Below is a small trained network, with its code and all its weights. Each question gives an input and a target symbol and asks what happens when units are switched off, that is, made to give their printed mean instead of their output.

import numpy as np


def w(rows, s, z=0):
    codes = np.array(rows[::2]) - 128.0
    scale = np.full(codes.shape[1], s)
    scale[-1] = z or s
    return codes * scale


def norm(h):
    return h / np.sqrt((h * h).mean(-1, keepdims=True) + 1e-5)


def f(y):
    return np.maximum(y, 0)


def softmax(a):
    e = np.exp(a - a.max(-1, keepdims=True))
    return e / e.sum(-1, keepdims=True)


def log_softmax(a):
    a = a - a.max(-1, keepdims=True)
    return a - np.log(np.exp(a).sum(-1, keepdims=True))


def net(x, mask):
    ids = ['ΓΔΛΣαβ'.index(c) for c in x.split()]
    T = len(ids)
    res = E[ids] + P[:T]
    q, k, v = (norm(res) @ M[0].T for M in (Q, K, V))
    z = softmax(np.where(np.tri(T) > 0, q @ k.T / 2**0.5, -1e9)) @ v
    res = res + np.where(mask[0], z, O[0][:, -1]) @ O[0][:, :-1]
    y = f(norm(res) @ A[0][:, :-1].T + A[0][:, -1])
    res = res + np.where(mask[1:17], y, B[0][:, -1]) @ B[0][:, :-1]
    return log_softmax(norm(res)[-1] @ U[:, :-1].T + U[:, -1])


Q, K, V, O, A, B = {}, {}, {}, {}, {}, {}
E = w([
[93,4,131,68,109,160],'Γ',
[232,100,155,135,161,179],'Δ',
[102,143,242,207,176,175],'Λ',
[237,85,179,112,184,125],'Σ',
[224,83,23,104,173,181],'α',
[127,147,48,163,85,117],'β',
],0.015)
P = w([
[117,226,166,47,56,70],'0',
[92,132,83,99,209,108],'1',
[154,213,184,160,37,182],'2',
[71,130,78,104,204,115],'3',
[169,175,171,219,22,167],'4',
[62,119,72,103,211,114],'5',
[151,109,157,245,15,126],'6',
[63,129,75,103,216,116],'7',
[119,38,151,248,2,88],'8',
[57,106,51,99,226,112],'9',
[177,10,148,248,28,53],'10',
[64,104,57,99,232,121],'11',
],0.0072)
Q[0] = w([
[161,111,89,125,94,166],'h1',
[137,153,158,117,7,91],'h1',
],0.019)
K[0] = w([
[196,109,29,91,100,121],'h1',
[166,248,94,220,130,25],'h1',
],0.012)
V[0] = w([
[147,253,126,133,239,83],'h1',
[123,50,52,107,90,94],'h1',
],0.0065)
O[0] = w([
[110,1,27,50,56,141,3],'h1',
[41,133,233,143,96,142,238],'h1',
],0.0095,0.0038)
A[0] = w([
[136,112,149,123,83,103,193],'n1',
[117,144,162,122,120,151,84],'n2',
[108,176,148,110,166,128,140],'n3',
[159,126,132,109,74,128,128],'n4',
[169,217,107,104,141,106,55],'n5',
[96,142,154,109,99,121,126],'n6',
[144,98,91,139,123,103,143],'n7',
[108,117,114,95,101,105,108],'n8',
[102,161,106,140,88,140,205],'n9',
[102,253,173,133,183,126,75],'n10',
[104,123,181,136,95,166,136],'n11',
[120,128,123,90,120,113,178],'n12',
[102,71,113,153,112,170,181],'n13',
[53,143,95,144,124,129,177],'n14',
[101,141,188,106,115,136,254],'n15',
[146,113,151,66,141,135,153],'n16',
],0.02,0.0038)
B[0] = w([
[152,162,80,152,123,112,160],'n1',
[90,175,116,97,161,126,157],'n2',
[168,166,136,246,132,78,181],'n3',
[92,152,165,200,184,103,162],'n4',
[78,189,129,127,176,143,157],'n5',
[127,81,136,209,127,94,147],'n6',
[80,173,185,130,131,88,166],'n7',
[108,211,170,141,151,188,138],'n8',
[164,65,137,112,110,137,154],'n9',
[82,213,149,140,200,167,248],'n10',
[134,138,133,160,136,154,188],'n11',
[87,137,120,112,178,157,140],'n12',
[168,145,140,138,92,85,189],'n13',
[163,128,149,66,117,140,159],'n14',
[112,246,97,151,187,163,194],'n15',
[92,127,115,160,79,165,172],'n16',
],0.011,0.013)
U = w([
[53,173,141,149,174,245,87],'Γ',
[140,60,123,208,64,242,92],'Δ',
[100,75,140,180,106,57,102],'Λ',
[39,2,151,133,147,193,255],'Σ',
[94,95,13,114,115,174,248],'α',
[112,130,168,40,81,184,77],'β',
],0.0078,0.00098)

Each question gives the input, a string of symbols that net reads in full, and the target symbol t.
The units are the heads (2 rows each of Q, K, V and O) and the neurons (one row each of A and B). Each row of codes is followed by its name. A weight is (code - 128) times the scale printed after its matrix; where a second scale follows, it is the last column's (O, A, B and U).
mask holds one flag per unit, heads first, then neurons. A switched-off unit (its flag False) gives its mean, the last column of its rows in O or B, instead of its output. The means were averaged over made-up inputs and are rounded, as every weight is.
A unit's drop is (log p(t) with every unit on - log p(t) with that unit switched off) / (log p(t) with every unit on - log p(t) with every unit switched off).
The circuit of an input: a set's keep is (log p(t) with only the set's units on - log p(t) with every unit switched off) / (log p(t) with every unit on - log p(t) with every unit switched off). Starting from the 12 units with the biggest drops (on a tie, the unit counted first), units are removed one at a time, each time the one whose removal leaves the highest keep (on an exact tie, the one counted first), for as long as the keep stays at least 0.8.
circuit, biggest first: the units of the circuit, biggest drop first
top k neurons: the k neurons with the biggest drops, biggest first
drop of u: that unit's drop, to one decimal
input Λ Σ Σ Λ α Δ Δ Δ, target Δ: circuit, biggest first : (n10, h1, n15, n16)
input Γ α Λ Σ α α Γ Γ Λ Σ Γ, target Λ: circuit, biggest first : (n10)
input Λ β Λ Δ β Λ, target Λ: top 2 neurons : (n10, n15)
input Δ Σ Σ Λ Σ, target Λ: circuit, biggest first : (h1, n10, n15)
input β Λ α Λ α α Δ Δ β β Δ α, target α: top 2 neurons : (n10, n3)
input Σ Λ β Δ β Γ Γ Λ β, target Λ: circuit, biggest first : (n10, n15)
input β Σ Σ Σ Λ β, target β: top 2 neurons : (n14, n10)
input Σ Δ Γ α Σ, target Δ: circuit, biggest first : (h1, n10, n15)
input α β Δ Γ Σ α Γ, target Δ: circuit, biggest first : (n10, h1)
input Λ Δ Σ β Σ, target Δ: circuit, biggest first : (h1, n10)
input Σ Γ β Δ Σ Λ β, target Δ: top 4 neurons : (n9, n10, n15, n3)
input Δ α α, target Δ: circuit, biggest first : (h1, n10, n15)
input Γ Λ Σ Δ Δ, target Δ: circuit, biggest first : (h1, n10)
input Σ Σ α β α Σ Λ Λ α Σ Σ, target Λ: circuit, biggest first : (n10, h1, n15)
input α Γ β Δ α, target Δ: circuit, biggest first : (n10, n15)
input Λ α Δ Δ α Λ Δ β α β α, target Λ: top 3 neurons : (n10, n15, n7)
input Δ Σ Δ Λ Σ Γ Δ, target Λ: top 2 neurons : (n10, n15)
input α Λ Γ β β α Λ Δ Σ α α, target Λ: top 3 neurons : (n10, n7, n15)
input Σ Γ Σ Λ Δ Δ Γ Σ α α Γ, target Λ: drop of n13 : 0.6
input Λ Δ Σ α Σ Λ Σ Δ Σ α, target α: drop of n15 : 0.3
input Λ α β α Λ Λ Λ β, target β: drop of n14 : 0.4
